Below are the code and all the weights of a small trained network. Each question names an input and a target symbol and asks about switching units off, where a switched-off unit gives its printed mean instead of its output.

import numpy as np


def w(rows, s, z=0):
    codes = np.array(rows[::2]) - 128.0
    scale = np.full(codes.shape[1], s)
    scale[-1] = z or s
    return codes * scale


def norm(h):
    return h / np.sqrt((h * h).mean(-1, keepdims=True) + 1e-5)


def f(y):
    return np.maximum(y, 0)


def softmax(a):
    e = np.exp(a - a.max(-1, keepdims=True))
    return e / e.sum(-1, keepdims=True)


def log_softmax(a):
    a = a - a.max(-1, keepdims=True)
    return a - np.log(np.exp(a).sum(-1, keepdims=True))


def net(x, mask):
    ids = ['ΘΛβεζμφ'.index(c) for c in x.split()]
    T = len(ids)
    res = E[ids] + P[:T]
    u = 0
    for l in range(2):
        r = norm(res)
        for j in range(3):
            rows = slice(4 * j, 4 * j + 4)
            q, k, v = (r @ M[l][rows].T for M in (Q, K, V))
            z = softmax(np.where(np.tri(T) > 0, q @ k.T / 4**0.5, -1e9)) @ v
            o = O[l][rows]
            res = res + np.where(mask[u + j], z, o[:, -1]) @ o[:, :-1]
        u += 3
        y = f(norm(res) @ A[l][:, :-1].T + A[l][:, -1])
        res = res + np.where(mask[u : u + 4], y, B[l][:, -1]) @ B[l][:, :-1]
        u += 4
    return log_softmax(norm(res)[-1] @ U[:, :-1].T + U[:, -1])


Q, K, V, O, A, B = {}, {}, {}, {}, {}, {}
E = w([
[152,50,102],'Θ',
[137,116,140],'Λ',
[172,122,137],'β',
[165,113,114],'ε',
[175,125,136],'ζ',
[175,125,138],'μ',
[2,133,125],'φ',
],0.0065)
P = w([
[115,119,154],'0',
[143,197,141],'1',
[216,147,24],'2',
[113,22,189],'3',
[143,199,137],'4',
[209,101,1],'5',
[132,43,164],'6',
[131,184,134],'7',
],0.0083)
Q[0] = w([
[168,189,148],'L0H0',
[185,126,136],'L0H0',
[224,105,43],'L0H0',
[219,1,164],'L0H0',
[142,189,134],'L0H1',
[173,95,160],'L0H1',
[115,164,58],'L0H1',
[138,86,174],'L0H1',
[160,117,118],'L0H2',
[145,187,148],'L0H2',
[145,54,66],'L0H2',
[156,129,78],'L0H2',
],0.013)
K[0] = w([
[166,191,130],'L0H0',
[166,128,100],'L0H0',
[208,76,146],'L0H0',
[156,50,9],'L0H0',
[165,93,121],'L0H1',
[116,152,93],'L0H1',
[114,55,140],'L0H1',
[125,202,120],'L0H1',
[137,104,132],'L0H2',
[65,122,96],'L0H2',
[193,99,176],'L0H2',
[140,88,170],'L0H2',
],0.014)
V[0] = w([
[36,236,130],'L0H0',
[211,109,111],'L0H0',
[226,123,120],'L0H0',
[244,137,142],'L0H0',
[150,54,29],'L0H1',
[2,129,39],'L0H1',
[39,116,227],'L0H1',
[148,76,47],'L0H1',
[247,139,149],'L0H2',
[166,116,113],'L0H2',
[198,228,170],'L0H2',
[55,110,26],'L0H2',
],0.0062)
O[0] = w([
[222,113,196,61],'L0H0',
[37,123,117,203],'L0H0',
[6,107,118,216],'L0H0',
[20,95,124,228],'L0H0',
[134,163,181,108],'L0H1',
[199,96,189,3],'L0H1',
[221,101,58,126],'L0H1',
[126,165,189,111],'L0H1',
[109,81,195,195],'L0H2',
[134,122,161,142],'L0H2',
[130,2,143,157],'L0H2',
[191,169,106,40],'L0H2',
],0.0064,0.0049)
A[0] = w([
[254,82,147,72],'L0N0',
[80,13,207,252],'L0N1',
[163,210,234,216],'L0N2',
[92,80,127,174],'L0N3',
],0.0066,0.0042)
B[0] = w([
[3,89,176,136],'L0N0',
[212,125,235,254],'L0N1',
[6,214,168,156],'L0N2',
[216,111,164,200],'L0N3',
],0.0055,0.0079)
Q[1] = w([
[85,205,145],'L1H0',
[151,74,60],'L1H0',
[98,165,154],'L1H0',
[187,144,88],'L1H0',
[103,3,119],'L1H1',
[99,173,171],'L1H1',
[201,147,116],'L1H1',
[50,105,135],'L1H1',
[125,91,220],'L1H2',
[141,192,200],'L1H2',
[157,159,152],'L1H2',
[142,174,67],'L1H2',
],0.015)
K[1] = w([
[52,81,88],'L1H0',
[214,112,126],'L1H0',
[82,129,107],'L1H0',
[148,65,167],'L1H0',
[2,105,110],'L1H1',
[146,199,156],'L1H1',
[191,90,156],'L1H1',
[65,162,97],'L1H1',
[79,115,191],'L1H2',
[35,172,134],'L1H2',
[84,149,115],'L1H2',
[155,151,46],'L1H2',
],0.015)
V[1] = w([
[148,193,174],'L1H0',
[26,139,84],'L1H0',
[204,189,224],'L1H0',
[31,117,7],'L1H0',
[221,254,230],'L1H1',
[140,72,80],'L1H1',
[104,121,222],'L1H1',
[8,224,163],'L1H1',
[170,130,195],'L1H2',
[149,179,246],'L1H2',
[215,199,81],'L1H2',
[102,125,39],'L1H2',
],0.0044)
O[1] = w([
[110,159,184,90],'L1H0',
[98,87,55,197],'L1H0',
[121,190,229,50],'L1H0',
[117,79,63,207],'L1H0',
[1,184,76,4],'L1H1',
[132,93,144,138],'L1H1',
[147,138,56,138],'L1H1',
[207,205,130,204],'L1H1',
[75,109,150,126],'L1H2',
[57,117,180,128],'L1H2',
[199,120,238,27],'L1H2',
[222,153,99,114],'L1H2',
],0.0049,0.0042)
A[1] = w([
[32,168,10,104],'L1N0',
[219,186,77,4],'L1N1',
[133,254,21,15],'L1N2',
[96,228,121,76],'L1N3',
],0.008,0.0036)
B[1] = w([
[161,213,255,254],'L1N0',
[56,134,171,138],'L1N1',
[155,204,5,190],'L1N2',
[124,11,116,169],'L1N3',
],0.0087,0.0049)
U = w([
[146,200,70,254],'Θ',
[202,83,45,183],'Λ',
[102,107,89,80],'β',
[30,184,188,84],'ε',
[72,90,85,102],'ζ',
[95,94,100,103],'μ',
[244,120,223,113],'φ',
],0.011,0.0044)

Each question gives the input, a string of symbols that net reads in full, and the target symbol t.
The units are the heads (4 rows each of Q, K, V and O) and the neurons (one row each of A and B). Each row of codes is followed by its name. A weight is (code - 128) times the scale printed after its matrix; where a second scale follows, it is the last column's (O, A, B and U).
mask holds one flag per unit, layer by layer, with each layer's heads first. A switched-off unit (its flag False) gives its mean, the last column of its rows in O or B, instead of its output. The means were averaged over made-up inputs and are rounded, as every weight is.
A unit's drop is (log p(t) with every unit on - log p(t) with that unit switched off) / (log p(t) with every unit on - log p(t) with every unit switched off).
The circuit of an input: a set's keep is (log p(t) with only the set's units on - log p(t) with every unit switched off) / (log p(t) with every unit on - log p(t) with every unit switched off). Starting from the 12 units with the biggest drops (on a tie, the unit counted first), units are removed one at a time, each time the one whose removal leaves the highest keep (on an exact tie, the one counted first), for as long as the keep stays at least 0.8.
units of the circuit, in order: the units of the circuit, biggest drop first
unit that matters most: the unit with the biggest drop
k most important neurons: the k neurons with the biggest drops, biggest first
k most important neurons of layer l: the k neurons of layer l with the biggest drops, biggest first
which heads matter: for each layer, one digit per head in row order, 1 if its drop is at least 0.15 and else 0, layers parted by /
input ζ Λ Λ, target ζ: units of the circuit, in order : [L0H0]
input Θ μ φ, target Θ: which heads matter : 001 / 010
input Λ ζ Λ Λ Λ φ, target Λ: which heads matter : 010 / 011
input ε ζ μ, target ε: units of the circuit, in order : [L0H0 L1N0]
input ε ε β, target ε: which heads matter : 101 / 000
input μ Λ ε, target ζ: which heads matter : 101 / 010
input φ Θ ε ε φ μ, target φ: units of the circuit, in order : [L1H0 L0H1]
input φ Λ Λ Λ φ Λ, target φ: units of the circuit, in order : [L1H0 L0H1]
input Λ φ Λ Λ Θ Λ ε β, target Θ: 2 most important neurons : [L0N1 L1N2]
input φ ζ μ μ φ ζ Θ, target φ: which heads matter : 010 / 110
input Θ ζ ε Λ Λ Θ, target Θ: 2 most important neurons : [L0N1 L1N0]
input μ μ φ ζ, target φ: which heads matter : 100 / 000
input ζ μ ζ β Λ φ ε, target φ: which heads matter : 100 / 100
input ε ζ φ ε β μ, target ε: unit that matters most : L0H0
input φ Λ Θ μ μ ζ, target φ: which heads matter : 101 / 111
input Θ Θ ε, target Θ: which heads matter : 011 / 000
input ζ Λ ζ φ ζ, target Θ: 2 most important neurons : [L1N2 L1N0]
input Λ ζ β Λ μ ζ Λ φ, target Θ: which heads matter : 001 / 000
input Λ Θ φ Λ, target φ: which heads matter : 100 / 000
input ε ζ ζ ε ε φ, target ε: units of the circuit, in order : [L1N0]
input ζ β ε, target ζ: which heads matter : 101 / 000
input ε ε ζ, target ε: 2 most important neurons : [L1N0 L1N2]
input ζ Θ φ Λ μ, target Θ: 2 most important neurons : [L1N2 L1N0]
input Λ Λ ζ μ ε, target φ: 2 most important neurons of layer 1 : [L1N2 L1N3]
input Θ μ ε μ φ β β Λ, target Θ: 3 most important neurons : [L1N2 L0N1 L0N0]
input Λ Θ φ Θ ε, target Θ: 3 most important neurons : [L0N1 L1N2 L1N0]
input ζ μ μ, target ζ: unit that matters most : L0H2
input Λ Θ φ, target Λ: which heads matter : 010 / 000
input ε Θ β Λ Λ ε, target ε: which heads matter : 101 / 000
